Below is a small trained network, with its code and all its weights. Each question gives an input and a target symbol and asks what happens when units are switched off, that is, made to give their printed mean instead of their output.

import numpy as np


def w(rows, s, z=0):
    codes = np.array(rows[::2]) - 128.0
    scale = np.full(codes.shape[1], s)
    scale[-1] = z or s
    return codes * scale


def norm(h):
    return h / np.sqrt((h * h).mean(-1, keepdims=True) + 1e-5)


def f(y):
    return np.maximum(y, 0)


def softmax(a):
    e = np.exp(a - a.max(-1, keepdims=True))
    return e / e.sum(-1, keepdims=True)


def log_softmax(a):
    a = a - a.max(-1, keepdims=True)
    return a - np.log(np.exp(a).sum(-1, keepdims=True))


def net(x, mask):
    ids = ['ΓΔαβζηλφψ'.index(c) for c in x.split()]
    T = len(ids)
    res = E[ids] + P[:T]
    u = 0
    for l in range(2):
        q, k, v = (norm(res) @ M[l].T for M in (Q, K, V))
        z = softmax(np.where(np.tri(T) > 0, q @ k.T / 2**0.5, -1e9)) @ v
        res = res + np.where(mask[u], z, O[l][:, -1]) @ O[l][:, :-1]
        u += 1
        y = f(norm(res) @ A[l][:, :-1].T + A[l][:, -1])
        res = res + np.where(mask[u : u + 8], y, B[l][:, -1]) @ B[l][:, :-1]
        u += 8
    return log_softmax(norm(res)[-1] @ U[:, :-1].T + U[:, -1])


Q, K, V, O, A, B = {}, {}, {}, {}, {}, {}
E = w([
[213,45,94],'Γ',
[139,183,173],'Δ',
[27,1,79],'α',
[4,53,92],'β',
[140,214,189],'ζ',
[85,164,124],'η',
[153,200,126],'λ',
[169,211,122],'φ',
[173,121,174],'ψ',
],0.0084)
P = w([
[149,70,254],'0',
[223,194,7],'1',
[194,176,62],'2',
[150,163,84],'3',
[119,152,125],'4',
[105,156,117],'5',
[82,139,124],'6',
[79,144,113],'7',
[68,154,106],'8',
[56,145,110],'9',
],0.0029)
Q[0] = w([
[163,2,197],'L0H0',
[5,12,91],'L0H0',
],0.0068)
K[0] = w([
[203,182,98],'L0H0',
[107,88,2],'L0H0',
],0.0088)
V[0] = w([
[222,135,157],'L0H0',
[100,3,147],'L0H0',
],0.0057)
O[0] = w([
[118,2,47,250],'L0H0',
[59,56,253,64],'L0H0',
],0.0042,0.0022)
A[0] = w([
[128,115,205,214],'L0N0',
[43,84,22,1],'L0N1',
[121,130,142,4],'L0N2',
[66,140,35,154],'L0N3',
[189,2,123,129],'L0N4',
[157,166,192,144],'L0N5',
[35,61,177,164],'L0N6',
[134,128,181,135],'L0N7',
],0.0077,0.0019)
B[0] = w([
[193,143,97,156],'L0N0',
[245,207,122,167],'L0N1',
[142,134,132,128],'L0N2',
[136,132,199,185],'L0N3',
[72,255,177,253],'L0N4',
[203,150,110,155],'L0N5',
[192,166,90,180],'L0N6',
[183,102,105,139],'L0N7',
],0.0065,0.0054)
Q[1] = w([
[80,20,139],'L1H0',
[180,253,118],'L1H0',
],0.016)
K[1] = w([
[102,239,77],'L1H0',
[156,3,173],'L1H0',
],0.016)
V[1] = w([
[119,83,246],'L1H0',
[171,208,128],'L1H0',
],0.013)
O[1] = w([
[165,28,254,147],'L1H0',
[206,182,107,253],'L1H0',
],0.0093,0.011)
A[1] = w([
[9,119,1,113],'L1N0',
[128,14,202,130],'L1N1',
[158,88,208,3],'L1N2',
[135,203,120,111],'L1N3',
[160,137,133,95],'L1N4',
[180,146,136,116],'L1N5',
[159,208,196,184],'L1N6',
[56,125,15,131],'L1N7',
],0.013,0.0032)
B[1] = w([
[220,134,250,143],'L1N0',
[156,189,93,173],'L1N1',
[111,143,77,170],'L1N2',
[88,84,181,198],'L1N3',
[125,109,101,158],'L1N4',
[124,83,80,191],'L1N5',
[69,81,92,246],'L1N6',
[155,105,234,151],'L1N7',
],0.012)
U = w([
[205,126,92,194],'Γ',
[51,153,162,247],'Δ',
[150,100,210,99],'α',
[145,102,206,92],'β',
[87,155,93,71],'ζ',
[69,238,36,71],'η',
[140,231,157,106],'λ',
[128,199,152,101],'φ',
[97,3,130,96],'ψ',
],0.012,0.013)

Each question gives the input, a string of symbols that net reads in full, and the target symbol t.
The units are the heads (2 rows each of Q, K, V and O) and the neurons (one row each of A and B). Each row of codes is followed by its name. A weight is (code - 128) times the scale printed after its matrix; where a second scale follows, it is the last column's (O, A, B and U).
mask holds one flag per unit, layer by layer, with each layer's heads first. A switched-off unit (its flag False) gives its mean, the last column of its rows in O or B, instead of its output. The means were averaged over made-up inputs and are rounded, as every weight is.
A unit's drop is (log p(t) with every unit on - log p(t) with that unit switched off) / (log p(t) with every unit on - log p(t) with every unit switched off).
The circuit of an input: a set's keep is (log p(t) with only the set's units on - log p(t) with every unit switched off) / (log p(t) with every unit on - log p(t) with every unit switched off). Starting from the 12 units with the biggest drops (on a tie, the unit counted first), units are removed one at a time, each time the one whose removal leaves the highest keep (on an exact tie, the one counted first), for as long as the keep stays at least 0.8.
units of the circuit, in order: the units of the circuit, biggest drop first
unit that matters most: the unit with the biggest drop
k most important neurons: the k neurons with the biggest drops, biggest first
top k neurons in layer l: the k neurons of layer l with the biggest drops, biggest first
input Δ ψ ψ η λ, target Δ: units of the circuit, in order : (L1N3, L0N6, L0N1)
input η β ψ ψ, target η: unit that matters most : L1H0
input Γ η Γ η η, target Γ: 4 most important neurons : (L0N4, L1N1, L1N3, L0N1)
input ψ α Δ β η, target ψ: top 2 neurons in layer 0 : (L0N6, L0N0)
input Δ ψ ψ ψ β β λ, target Δ: units of the circuit, in order : (L1N3, L0N1)
input ψ ψ α ψ Γ ψ ψ η ψ Δ, target ψ: units of the circuit, in order : (L0N4, L1N1)
input ψ ψ Δ Γ, target ψ: top 3 neurons in layer 1 : (L1N1, L1N2, L1N6)
input Γ ψ Δ η ζ β, target Γ: top 2 neurons in layer 0 : (L0N1, L0N4)
input ψ ζ Γ ψ ψ φ ζ Δ, target ψ: top 2 neurons in layer 0 : (L0N0, L0N6)
input η ψ λ ψ ψ ψ α, target η: top 3 neurons in layer 0 : (L0N1, L0N6, L0N4)
input η α Γ, target η: top 2 neurons in layer 0 : (L0N4, L0N3)
input λ α α ψ, target λ: 2 most important neurons : (L0N6, L0N4)
input η λ λ η β, target η: 2 most important neurons : (L0N1, L0N3)
input Γ ψ β, target Γ: unit that matters most : L0N4
input Γ ζ η λ λ ψ ψ α, target Γ: 2 most important neurons : (L0N1, L0N4)
input λ ψ φ ψ η, target λ: 2 most important neurons : (L1N0, L1N7)
input η ψ η Γ η η β α, target Γ: 3 most important neurons : (L0N6, L0N1, L0N4)
input ψ λ ψ, target ψ: top 2 neurons in layer 0 : (L0N4, L0N0)
input λ Δ φ λ ψ ψ, target λ: 3 most important neurons : (L0N4, L1N0, L1N7)
input ψ ψ α λ η η α φ λ, target ψ: unit that matters most : L0N6
input ψ λ α Γ ψ η η ψ, target Δ: top 2 neurons in layer 0 : (L0N4, L0N6)
input ψ ψ Γ φ λ ζ, target ψ: top 2 neurons in layer 0 : (L0N4, L0N0)
input Γ φ λ ψ ψ ψ ζ, target Γ: top 3 neurons in layer 0 : (L0N4, L0N1, L0N5)
